Here is a tiny trained network, its code and every weight. The questions are about switching its units off for an input and a target symbol, where a switched-off unit gives its printed mean instead of its output.

import numpy as np


def w(rows, s, z=0):
    codes = np.array(rows[::2]) - 128.0
    scale = np.full(codes.shape[1], s)
    scale[-1] = z or s
    return codes * scale


def norm(h):
    return h / np.sqrt((h * h).mean(-1, keepdims=True) + 1e-5)


def f(y):
    return np.maximum(y, 0)


def softmax(a):
    e = np.exp(a - a.max(-1, keepdims=True))
    return e / e.sum(-1, keepdims=True)


def log_softmax(a):
    a = a - a.max(-1, keepdims=True)
    return a - np.log(np.exp(a).sum(-1, keepdims=True))


def net(x, mask):
    ids = ['γδζηθμξπψ'.index(c) for c in x.split()]
    T = len(ids)
    res = E[ids] + P[:T]
    u = 0
    for l in range(3):
        q, k, v = (norm(res) @ M[l].T for M in (Q, K, V))
        z = softmax(np.where(np.tri(T) > 0, q @ k.T / 2**0.5, -1e9)) @ v
        res = res + np.where(mask[u], z, O[l][:, -1]) @ O[l][:, :-1]
        u += 1
        y = f(norm(res) @ A[l][:, :-1].T + A[l][:, -1])
        res = res + np.where(mask[u : u + 4], y, B[l][:, -1]) @ B[l][:, :-1]
        u += 4
    return log_softmax(norm(res)[-1] @ U[:, :-1].T + U[:, -1])


Q, K, V, O, A, B = {}, {}, {}, {}, {}, {}
E = w([
[120,65,175,92],'γ',
[134,211,131,42],'δ',
[164,52,43,60],'ζ',
[140,92,75,173],'η',
[220,105,117,117],'θ',
[112,55,253,150],'μ',
[207,43,80,79],'ξ',
[171,234,30,136],'π',
[176,148,56,99],'ψ',
],0.012)
P = w([
[11,137,253,119],'0',
[172,42,22,160],'1',
[80,38,77,142],'2',
[212,26,39,113],'3',
[156,25,64,150],'4',
[145,13,142,196],'5',
[103,114,143,193],'6',
[223,82,54,127],'7',
],0.0055)
Q[0] = w([
[12,143,33,224],'0.h0',
[149,77,181,2],'0.h0',
],0.0089)
K[0] = w([
[145,1,197,219],'0.h0',
[241,232,187,104],'0.h0',
],0.0061)
V[0] = w([
[254,114,153,163],'0.h0',
[102,74,127,242],'0.h0',
],0.0082)
O[0] = w([
[192,138,2,121,254],'0.h0',
[252,47,75,18,39],'0.h0',
],0.0085,0.0032)
A[0] = w([
[136,69,135,225,252],'0.n0',
[52,171,154,165,84],'0.n1',
[83,246,141,79,130],'0.n2',
[93,172,132,173,128],'0.n3',
],0.013,0.0032)
B[0] = w([
[126,179,29,67,254],'0.n0',
[76,191,145,154,180],'0.n1',
[113,12,134,83,152],'0.n2',
[65,173,83,170,166],'0.n3',
],0.011,0.0089)
Q[1] = w([
[95,69,255,148],'1.h0',
[243,86,23,162],'1.h0',
],0.0095)
K[1] = w([
[92,228,2,115],'1.h0',
[157,180,245,60],'1.h0',
],0.0053)
V[1] = w([
[67,7,223,139],'1.h0',
[150,1,119,106],'1.h0',
],0.0073)
O[1] = w([
[80,115,158,24,5],'1.h0',
[193,198,136,2,207],'1.h0',
],0.0093,0.002)
A[1] = w([
[79,40,169,7,190],'1.n0',
[136,45,166,254,189],'1.n1',
[96,62,42,148,250],'1.n2',
[174,121,208,80,198],'1.n3',
],0.0085,0.0019)
B[1] = w([
[184,109,53,189,197],'1.n0',
[210,213,82,202,150],'1.n1',
[17,254,217,120,254],'1.n2',
[223,193,4,88,153],'1.n3',
],0.0084,0.0062)
Q[2] = w([
[130,194,29,168],'2.h0',
[153,72,248,159],'2.h0',
],0.015)
K[2] = w([
[115,96,187,110],'2.h0',
[143,167,7,120],'2.h0',
],0.015)
V[2] = w([
[167,180,156,73],'2.h0',
[41,37,152,2],'2.h0',
],0.012)
O[2] = w([
[193,229,242,202,138],'2.h0',
[114,66,255,59,2],'2.h0',
],0.014,0.0046)
A[2] = w([
[176,249,26,185,210],'2.n0',
[96,120,23,164,254],'2.n1',
[186,154,214,147,235],'2.n2',
[94,58,207,74,130],'2.n3',
],0.013,0.0026)
B[2] = w([
[154,36,167,160,252],'2.n0',
[6,189,153,75,210],'2.n1',
[86,201,123,163,158],'2.n2',
[146,111,56,169,152],'2.n3',
],0.015,0.017)
U = w([
[127,51,211,92,130],'γ',
[123,140,124,140,39],'δ',
[120,71,73,100,93],'ζ',
[157,131,133,135,253],'η',
[147,170,2,207,86],'θ',
[151,253,132,82,180],'μ',
[144,87,189,225,162],'ξ',
[88,181,111,97,86],'π',
[69,180,140,143,108],'ψ',
],0.0099,0.004)

Each question gives the input, a string of symbols that net reads in full, and the target symbol t.
The units are the heads (2 rows each of Q, K, V and O) and the neurons (one row each of A and B). Each row of codes is followed by its name. A weight is (code - 128) times the scale printed after its matrix; where a second scale follows, it is the last column's (O, A, B and U).
mask holds one flag per unit, layer by layer, with each layer's heads first. A switched-off unit (its flag False) gives its mean, the last column of its rows in O or B, instead of its output. The means were averaged over made-up inputs and are rounded, as every weight is.
A unit's drop is (log p(t) with every unit on - log p(t) with that unit switched off) / (log p(t) with every unit on - log p(t) with every unit switched off).
The circuit of an input: a set's keep is (log p(t) with only the set's units on - log p(t) with every unit switched off) / (log p(t) with every unit on - log p(t) with every unit switched off). Starting from the 12 units with the biggest drops (on a tie, the unit counted first), units are removed one at a time, each time the one whose removal leaves the highest keep (on an exact tie, the one counted first), for as long as the keep stays at least 0.8.
units of the circuit, in order: the units of the circuit, biggest drop first
unit that matters most: the unit with the biggest drop
top k neurons: the k neurons with the biggest drops, biggest first
k most important neurons of layer l: the k neurons of layer l with the biggest drops, biggest first
drop when u is switched off: that unit's drop, to one decimal
input μ θ μ ξ, target μ: top 3 neurons => [2.n0, 1.n3, 2.n2]
input ξ γ θ μ μ θ ψ π, target ξ: units of the circuit, in order => [2.n0, 0.n0]
input γ η μ μ γ π, target γ: units of the circuit, in order => [0.h0, 2.h0]
input γ ξ ψ θ ζ γ, target γ: unit that matters most => 0.h0
input ξ η ξ, target ξ: units of the circuit, in order => [2.h0, 2.n0]
input ξ ψ ξ η, target ξ: units of the circuit, in order => [2.n0, 2.h0]
input γ θ μ η ψ η θ ξ, target γ: units of the circuit, in order => [0.h0, 2.h0]
input μ μ μ μ, target μ: top 3 neurons => [2.n0, 1.n3, 2.n2]
input ζ θ π π θ π θ ψ, target ζ: 3 most important neurons of layer 2 => [2.n3, 2.n1, 2.n0]
input γ ζ δ π, target ζ: top 2 neurons => [1.n0, 0.n2]
input μ θ γ μ ζ, target μ: top 3 neurons => [2.n0, 1.n3, 2.n2]
input ξ η ξ π π, target ξ: top 3 neurons => [2.n0, 0.n0, 0.n1]
input ξ ψ θ, target ξ: top 2 neurons => [2.n0, 0.n1]
input ζ θ ξ, target ζ: unit that matters most => 0.h0
input ζ θ ζ θ, target ζ: 2 most important neurons of layer 0 => [0.n0, 0.n1]
input μ γ π θ ζ μ, target μ: top 2 neurons => [2.n0, 0.n0]
input ζ ξ μ θ π θ, target ζ: 3 most important neurons of layer 0 => [0.n0, 0.n3, 0.n1]
input ζ θ γ θ μ, target ζ: 2 most important neurons of layer 2 => [2.n1, 2.n3]
input δ μ δ δ η, target ζ: top 2 neurons => [0.n2, 0.n0]
input μ θ μ ψ ζ π ξ ζ, target μ: unit that matters most => 1.h0
input μ η γ γ θ γ, target μ: 2 most important neurons of layer 2 => [2.n0, 2.n2]
input γ μ θ η π μ, target γ: top 2 neurons => [0.n0, 2.n1]
input μ μ θ, target μ: top 3 neurons => [2.n0, 1.n3, 2.n2]
input ζ θ θ θ ψ η, target ζ: 2 most important neurons of layer 0 => [0.n0, 0.n3]
input γ μ ζ, target γ: 2 most important neurons of layer 0 => [0.n0, 0.n3]
input θ θ ξ θ μ θ γ, target θ: drop when 2.h0 is switched off => 2.4
input μ θ π, target μ: drop when 2.h0 is switched off => 1.6
input μ η θ η, target μ: drop when 0.h0 is switched off => 0.9
